Where the symbols take the elements:
sl: pu>rt, va>br, za>bb
zq: pu>fz, va>sq, za>hn
bl: pu>gn, va>hz, za>cn
zs: pu>qt, va>hp, za>ml
qt: pu>hc, va>ql, za>hp
tg: pu>qc, va>mz, za>mh
dq: pu>zj, va>mc, za>qf
rq: pu>rh, va>bp, za>gd
ds: pu>mt, va>tc, za>sz
jj: pu>gd, va>tg, za>pp
qs: pu>gb, va>bf, za>sg
ld: pu>pf, va>cf, za>qr
sg: pu>bf, va>gh, za>jb
ql: pu>bn, va>jn, za>gg
mh: pu>mz, va>lm, za>cq
gb: pu>pp, va>rl, za>bf
rh: pu>cn, va>zs, za>bp
jn: pu>cl, va>fz, za>zq
ls: pu>qs, va>sg, za>nc
cn: pu>hz, va>qt, za>zs
mc: pu>nc, va>rr, za>mt
gn: pu>zq, va>hn, za>hz
qc: pu>ml, va>zn, za>mz
lc: pu>sb, va>tz, za>tq
tz: pu>jj, va>pp, za>gb
pf: pu>cm, va>dp, za>cf
hc: pu>tl, va>bn, za>ql
hp: pu>ql, va>gg, za>pz
cq: pu>lm, va>rq, za>qz
zr: pu>ds, va>sz, za>bz
dd: pu>tp, va>zj, za>dq
bf: pu>rl, va>bt, za>gh
gg: pu>jn, va>zq, za>gn
bz: pu>sz, va>jg, za>cm
tp: pu>fc, va>ls, za>zj
sq: pu>qr, va>sl, za>tl
cr: pu>nz, va>zr, za>rg
cl: pu>pj, va>ld, za>fz
nq: pu>bz, va>cm, za>pf
fc: pu>tq, va>qs, za>ls
nz: pu>qf, va>ds, za>zr
zn: pu>pz, va>bl, za>nm
qf: pu>mc, va>mt, za>ds
bt: pu>cq, va>qz, za>sb
mz: pu>zn, va>nm, za>lm
rg: pu>zr, va>bz, za>nq
gd: pu>bp, va>qc, za>tg
tq: pu>tz, va>gb, za>qs
br: pu>rg, va>nq, za>pj
zd: pu>lc, va>tq, za>fc
sz: pu>tc, va>dd, za>jg
zj: pu>ls, va>nc, za>mc
lm: pu>nm, va>rh, za>rq
hq: pu>dq, va>qf, za>nz
hn: pu>sq, va>tl, za>hc
ml: pu>hp, va>pz, za>zn
dp: pu>hq, va>nz, za>cr
tl: pu>sl, va>bb, za>bn
pj: pu>nq, va>pf, za>ld
qz: pu>rq, va>gd, za>jj
nc: pu>sg, va>jb, za>rr
ns: pu>zd, va>fc, za>tp
cf: pu>dp, va>cr, za>rt
nm: pu>bl, va>cn, za>rh
gh: pu>bt, va>sb, za>lc
fz: pu>ld, va>qr, za>sq
qr: pu>cf, va>rt, za>sl
tc: pu>ns, va>tp, za>dd
bb: pu>br, va>pj, za>cl
jg: pu>dd, va>dq, za>hq
pz: pu>gg, va>gn, za>bl
mt: pu>rr, va>ns, za>tc
sb: pu>qz, va>jj, za>tz
jb: pu>gh, va>lc, za>zd
rl: pu>mh, va>cq, za>bt
bn: pu>bb, va>cl, za>jn
rr: pu>jb, va>zd, za>ns
bp: pu>zs, va>ml, za>qc
hz: pu>hn, va>hc, za>qt
cm: pu>jg, va>hq, za>dp
rt: pu>cr, va>rg, za>br
pp: pu>tg, va>mh, za>rl

The rows follow the links: the fewer symbols apart two elements are, the more alike their rows tend to be.

Each row is also shifted at random along 4 hidden directions that mean nothing.

Each row, then its element:
[  99  126   36   38  132 -166   55  109  -52 -149   21  -75  -45 -119  -27   87   10  -78  166    1   30 -159   81  -91 -150   74   48    0  -99  133   17  -22  -77]: gg
[  17  136 -110 -145   -3 -153   39   16   65  135  122   70   39    4 -147  -62   35  -24  -34   32  114 -167  159 -109  155  -65 -104   87  -37  -91  -65 -123  -54]: nq
[  25   -7   53  218  -10  199   27   64  -31   28  143 -125   25   44   32  -68   91  -40 -183  129  244  -54  -40   27   -1 -117  -64  123  117   98   90   61  -98]: cl
[-111 -119   49  -53 -144   15  -70  -98  -92 -210   60  189  132   45  -65   31  -30  -50   20  -13  -48  207  -54  109 -141  -25  -68   97  -12 -127  -88  195   -3]: rh
[ 138  -77  109   71 -111   -8   -6  -25 -141 -173   78  132   78  -21  -44   25   28   14    0   52 -131  261   -9  128 -119 -146  -15   53   28  -98  -28  202   -8]: qc
[-185  226   90  117  125 -146   17   75    5 -188  135  -67    8  -86  -77  140  -11   -9  153  186  -57  -36  137  -43 -224 -118    5  -19  -87  142   22    2  -63]: gn
[  77 -152  -18  125  -98  104  117   43  -81  -21  107 -135  -61   71   42  -14  154  -86 -126  -51  239 -105  -74  -75   40   37  -76  119   62   95   86   55   -2]: sq
[ -52  -43  -42   48  -92   69 -105  196  129  108    2   27 -110   45   71  -34   20   95   37 -119  106   78  -91 -102  223  102  129   62  123    3  148  -71  139]: dq
[ 160 -156  124   37  -36   -9   36 -197 -156 -139  -18   34   46   28  -21   88  118  -63  -24   78 -103  124  -54  148  -75  -14   23  -15  -78  -12  -74  146   -6]: lm
[-106   26 -135  -64   28   61  101  -40  105   52 -133   88   48    3   63  -12 -254  115  -20  -55 -200  117 -142    2 -112 -100  -85  -89  132  -30  -39  -48   21]: lc
[ 119 -162   41  -41 -102  -85   52 -108 -134 -162   -1  163   63    4  -43   41   90  -47   13  -17  -89  187  -91  131  -88   14   -1   53  -24  -76  -62  189  -25]: mz
[  81  -44   84   54  110  100  -55   37  -63  105 -230 -113  -24 -151   78  -86  -65   36  166 -154 -207  -89  -87   23  -50   87  105 -168   70  133  -43   -5  -43]: sb
[ 229 -227   33  -44 -134 -138  124  -64 -184 -124  -51   80  -34  -32  -11   22  232  -63   61 -105 -164  120  -60  106   -1   57   66  -43  -31  -27  -64  131    2]: rq
[ -68   91   16  115    0  158 -166   97  157  114   56   -1  -18   67   42   48  -69  194  -13   58  113  115  -76 -101  124  -34   83  127  152   28  156  -48   85]: qf
[  44  -62  -90  -95  -90  -26  122  -71  -69   58  -72  -31  -99    2   88   23  -51    1 -113  -84 -184   97  175  132    6  -37   -1 -214 -115 -246  -16  -11  172]: fc
[ -66   -4    4   94  -18  135  -63   74  -16  125    8  -28  -13   -4   20   75 -133  145   36  -65  124   15  -71 -186  120   -1    7  194   78  -93   86  -72  172]: jg
[ -15   92  -95    9    1  -71  135  111  -22  124   71   58  -20  -57  -85   85 -111  133   18  -10   45  -41   23 -209  124 -129  -86  218   55 -160   16 -128  133]: bz
[ -81 -228   41 -110  -75 -143   59 -311 -106    6 -153  -60  -76   47    8   68  280  -88  102 -155 -148  -38  -87    8   42  256   92 -163 -117  145 -101   78  -29]: cq
[   9   87   16    2  -18  -19  -64   75  -10  131  127  -50   38  -50 -108 -168  108  -55  -87   41  124 -203  231   -4  123  -75  -65   45  -36  -75  -38  -15  -74]: rt
[  38   50  -51   33   46   60  -27  103   21  125    6   41    0  -20  -10   87 -169  165   43  -41  151  -10 -114 -189  100   -6  -16  255  124 -107   90 -106  108]: hq
[ 252   11  -34  140  -66  -62  142   74  -47  -51  156 -143  -76   21   24  125  109   -8   -6  -62  117  -59   36 -147  -69   17  -65  111   98  108  112   50  -20]: jn
[-166   37   84   15  -97  101 -182  -70   53 -225  140  166  189   81  -85   27 -144    0    0  123  -22  227  -20   77 -195 -130  -93   74    5  -59  -81  152  -50]: zn
[ -73   92  -62 -115   63  -44   60 -122   28  125   65  -13   55   48 -135   51  -41  -15  -65  114  130 -196   74 -170  144  -65 -134  101 -127  -93  -84 -173   54]: cr
[ -31   19   14  -18   72   28  -73   79  153   48  -77    1 -121   65  134  -42   95  -10  -91  115  112   55  -17  140  167   93  191 -102  -47   48  146  -94   33]: mc
[  41    2   -5  -33  -72  -20  -38  174  -61  111   94  -19   -1  -72  -70 -252  147 -110  -78  -82  142 -225  190   23  141   -6  -41   58  -15  -95  -39    2  -72]: br
[  92   43 -137 -110  -41  -55  112  -77   34   74  -48   63  -25   24   88   20 -145   62 -124  -18 -163  168  105  101  -53  -99  -54 -164   -5 -209    9  -11   88]: zd

The symbols that take the first to the second take the third to the fourth, perhaps in another order. What is the fourth?
Answer with the element's name.
[ 194 -168   72   -3 -188  134 -160  163 -102 -205    2   95   86  -25  -36 -143  -71 -112   91 -164  -38   73  -21   63  -77   41  -29    0  -38 -109 -110   90   82]
to [ -27   70  154   51   37  219 -237   65   35 -234   20  -33  121   15  -70  -67 -140 -138  111  127   13  -64  -22   25 -148  -23  -32  -99 -168  117 -124  -46    8]
as [ 106  -14   91  205   -8  309 -195  110   12  143   11 -171  -53    8   89   27  -90  136   13  -23  109    0  -58 -121  144   -7   82   63   65   -5  114  -73  192]
to tc

[-104   66   -9  -45   59  -97   59  -83   17   44  -17   16 -107   27  104   48   40   18 -162  171 -111  137  211  221   29  -80  107 -185 -114 -152   89   -4   58]
to [ -48   50 -158 -132   73   85   68 -216  151   55 -118   91   99   99   59   68 -295   73 -146   59 -105  128 -114   35 -130  -64 -132  -70   43  -73  -51  -52    5]
as [ -32  106   29   -4   94 -170  -37  -52   80   79 -107   32   18  -75    8   28   16  136  167  -35 -241   63  -43   -3  -93   22  111  -83  176  182   14   88 -216]
to gd

[ 117  121  118  144  159  -50    2   84  -89 -146   47 -178  -42 -120  -22  113    6  -59  141   97  -16 -186  126  -66 -167   -1   35  -49 -151  130   16  -32  -25]
to [ -98   85   67  184    4 -116  120  -19 -140 -126  177 -213  -96  -53  -27  240  101    9   91   57  -34  -85  191 -127 -166  -59  -16    1  -73   94   63   57   23]
as [  12  -59 -116  -11  -39   48  121  161   -2   56 -168   36  -35 -112   82  -97 -195  109   71 -244 -272   54 -105   -3  -58  -47  -19 -129  151  -43  -42  -40   80]
to gb

[ -34   45   75   52   28  -43  -32  248  -59 -219   21  -60  -36 -128  -59  -36   12 -110  230  -28  -76 -134   83  -16  -93   10   53 -115 -153  112  -62  -69   36]
to [  51   13   68   59  -86   93 -167  278   12 -248   57   18   49  -84  -67 -131  -66  -99  190  -46  -63  -30   29   -6  -99  -38    3 -106  -72   59 -105  -30   54]
as [ 103  -20  -23  -51  166   45  -34   50   37   93 -268    5   28 -123   74  -98 -164   46  145 -158 -133  -75 -193    2  -86  108   55 -101  141  119  -33  -22  -99]
to gh

[  81   69   18  -51   12   32  -50  -34  -28  148   79  -89   38   -4 -108 -128   52  -85  -64   48  122 -267  187  -65  164  -32  -95    1 -126  -62  -82 -109    2]
to [ -34   -9  -44  -41   95   82   -3  -31  -13  122  -48   45   37   16  -20  113 -170   85    6  -26  203  -79 -133 -188  111   74  -62  239   16  -97   21 -123  125]
as [ 169   77   54   36  140    0  -77   31   28  112 -190  -47   16 -142   60  -72  -71  100  177  -89 -199  -39  -82   10  -91   47  120 -114  163  172    1   33 -165]
to gd

[-241   46   81   30  -82  109 -187   77   54 -258  116   76  128   43  -92  -44 -118  -80  112   82  -39   89   17   18 -165  -74  -60  -44  -83   53 -122   37   19]
to [ -31  -84  -58  124 -126   11  156   65  -29  -31  165  -69  -38   91   24   13  161  -32 -133  -27  185  -10  -67  -77   11  -10  -93  152  134   98   97   94  -48]
as [ 195    0  -53   58  -32 -140  153   13  -46  -70  113 -101  -71    2   -3  151  101  -37   31  -95  147  -97   36 -162  -98  103  -58  115   33  123   91   59  -37]
to pf

[-191  -31   36  112  -12  -17   34   90  -68   83 -125  -83  -65 -164   52  -42   -1  133  180 -174 -340   48   -5    1  -72  -45   99 -163  146   81  -15   56   -8]
to [ -79  -11   84  -14   70  -86  -36 -284    3   66 -104  -78  -15   17   -1   76  129   25  105    5 -172  -10  -39    7  -41  106   98 -137   -3  211  -41   81 -142]
as [-215  -72   40 -126  -60  102 -212  -97   46 -253  -12  134  176  115  -94  -48 -125 -169   66   -6   90   25 -116   28 -132  139  -84    3 -131   15 -146   47  -12]
to hp

[ 130   25   77   94  -20 -118  -12  -22  -21   56  -57  -81  -64  -79    8    8  173   98  169  -68 -287   44   51    4  -17    0  146 -173   99  166   -5   83  -91]
to [   1  -53  102   20  -92  165 -201  -35  -21 -215   48  106  171   40  -79  -42 -137  -78   22   41   -1  134  -35   87 -137  -36  -72   48  -52  -51 -114  119    6]
as [ 111  144   30  -17  133 -158  -16  219   43 -214   -6   28  -11 -138  -39   -9  -43 -101  204   18    7 -148   28  -44 -148   56   37  -15  -75  140  -17  -59  -97]
to bb

[-134  -60  -65 -102  -47 -151   68   94   19   19  -86   46 -180    4  139  -59  176  -53  -73  -40  -45   85   93  192  170   90  194 -170  -91 -109   92  -40   85]
to [ 123   56   12  -24  107  -14    3  -40    4   57  -72  -36  -98    5  123  -10    6   -2 -156  141  -58   55  163  244   36  -21  112 -200 -134 -132   67  -55   53]
as [-162   26  -22   42   47   64   23   47   19   77 -162   -3   10 -107   56  -31 -169  137   92  -87 -256   63  -98   21 -101  -68   15 -129  152   70  -21  -12  -35]
to sb

[-237   73  -14  -38   75 -104    0  -40  102   26  -15   52  -95   61  110   33  106   28 -141  198  -19  159  100  201   78  -46  162 -134  -67  -49  114  -34   -3]
to [ -60  -14  -61  -68   97   97   32  -22   57   68 -220   32   45  -61   83  -52 -229   71   34 -109 -166    6 -198   12 -114   26  -34 -102  111   50  -52  -48  -30]
as [-176   -9   56   48   14  126 -125   27  114   56  -45  -73 -131  101  119  -12   90    3  -81  120   89   64  -25   86  182   55  191 -114  -56   58  131  -87  101]
to tq

[ -93  109   73   29  116 -115   14   85  -59 -194   33  -94  -35  -99  -39   93   22 -103  158   67   -9 -149   95  -62 -158   40   14  -42 -146  124  -21  -35  -32]
to [-138  -91  -39  151 -143   16  176   41  -50  -42  196  -87  -51   79    7   39  195  -14 -135  -31  158   19  -24  -75    8  -52  -92  144  118   85   98   86  -11]
as [ -18  128  -61   54   -8  -54  134   98  -30  116  126    0  -17  -68  -95   90  -66  151   14   65   -8  -30  114 -199  122 -231  -80  140   10 -155    4 -139  148]
to dq

[ 246    9  -79  -75   11 -130   78  146    1   55  -79   43 -147  -64  136  -81   45  -12  -83  -21 -103   81  177  221   78   -2  153 -181  -67 -182   90  -34   69]
to [-406   74  -65 -126  143 -102   32 -152  132   53 -165  136   83    0   25   44 -154   98   89  -35 -153   92 -186   -1 -139   56  -20   -8  176  122  -30   37 -188]
as [-138   -4   66   52   38  188 -161   19  141   70  -31  -74  -81  118  106  -20   59   35  -79  109  134   68  -55   41  208   86  155  -56  -34   71  126 -102  110]
to qs

[ 126  -95   14  -85 -145   46 -152  116   -6 -207   21  212  130   14  -69 -113 -111 -102   78 -121   14  112  -77   63  -96   53  -65   67   15  -95  -95  107  -12]
to [ 290   43    2  121   55  -51   89  -20  -44  -57  107 -164  -50   12   22  154   50  -36    8   18  156 -134   29 -152 -121   65  -65  100   26  144  105   34  -53]
as [  48  -47   10   17   27   82  -46  134  -37   60   46   -6   43  -34  -12 -223   87 -117 -141  -14  291 -203    1   84   88   63  -41  141   53    5   14   49 -156]
to nz

[  41   16   -5  -37  -60  -17  -37  124  -77  149   96  -67   -1  -71  -91 -206  129 -100  -57  -70  121 -236  220   -2  159  -15  -45   20  -57  -98  -67  -36  -40]
to [-151   -1   70   55  -11   93  -94   35  -73  107  104  -96   51  -16  -49 -166  130 -117 -148   54  168 -217  168   53  113  -41  -57   41  -49  -37  -35   27  -89]
as [ -69   65  -82 -153   13  -89   47 -105   31  130   69    0   44   34 -121   -8    9  -53  -50   57  137 -218  102 -140  166  -17 -129   73 -130  -89 -107 -158   30]
to pf

[ 112 -304  101  -32 -121  127  -73 -110 -225 -166  -71   59   81   23  -14  -31   10 -157   14 -121   -9   53  -97  118  -74  126  -21   13 -125 -120 -129  126   74]
to [ -73  -47   57   17 -152   94 -141   32  -33 -229  101  142  148   35  -80  -41  -98  -38   58  -17  -52  168   -6   62 -152  -83  -72   46   -5 -100  -94  136   23]
as [ 199  200   13   29  156 -218   65  104   18 -148   78  -34  -21  -96  -37  137  -10   -5  141   68   59 -111   92 -105 -213   34    0   91   -6  141   69    8 -139]
to zq

[ -11   -4   26  -66   17 -193   53 -259   31   -1  -33   46    2   55  -31  105  198   45   74   42 -174   99  -40   17  -36   71   73  -84   14  181  -24  116 -162]
to [ 164 -111   50   -2  -75 -165  107 -138  -98  -87    1   64  -10   -1  -32   85  228   10   52   30 -190  173  -32   80  -24  -26   67  -45  -13   53  -37  139  -57]
as [-205  -19  -95  -33  -52 -101   93  160   30   18  132  131   41   24  -38 -154  137  -57 -141  -30  250  -34  -32   29   62  -17  -71  220  171  -15   74   99 -200]
to pj

[  59    6   52  167   -6  152  -27  180  -66   45  122  -84   40  -50    5 -179  102  -46 -160   81  211 -120   39   91   53 -105  -33  118  105   31   62   59 -117]
to [-183   83  -20  -22  -55  -77  -33   91   -3  101  154   21   38  -35 -101 -155  130  -46  -98   23  120 -121  211   15  117  -85  -74  101   13  -74  -14   42 -131]
as [  32   11  -59 -109   44 -173   53   61   66   22  -82   77 -131   -6  124  -47   84   -7  -99   35  -38   98  110  221   92   46  159 -147  -73 -125   91  -45   30]
to fc

[ -70   66   77   35  116   56  -84    4   99   44  -48  -61 -133   49  130  -14   90   19 -127  219   39   79   73  210  129  -25  194 -157  -96   20  130  -62   59]
to [ 112  -81 -159 -125  -76   47  124  -48    9   72 -123   23  -39    4   96  -29 -178   19  -77 -162 -170   70  -15   42  -26    6  -84 -156  -15 -170  -54  -76  148]
as [-107 -102  -92   21  -81  -14  135   35    8  -35  104   30    3   99   17  -18  130  -66 -137  -36  285  -42 -130  -35   29   60 -102  212  129   81   95   74 -114]
to cf

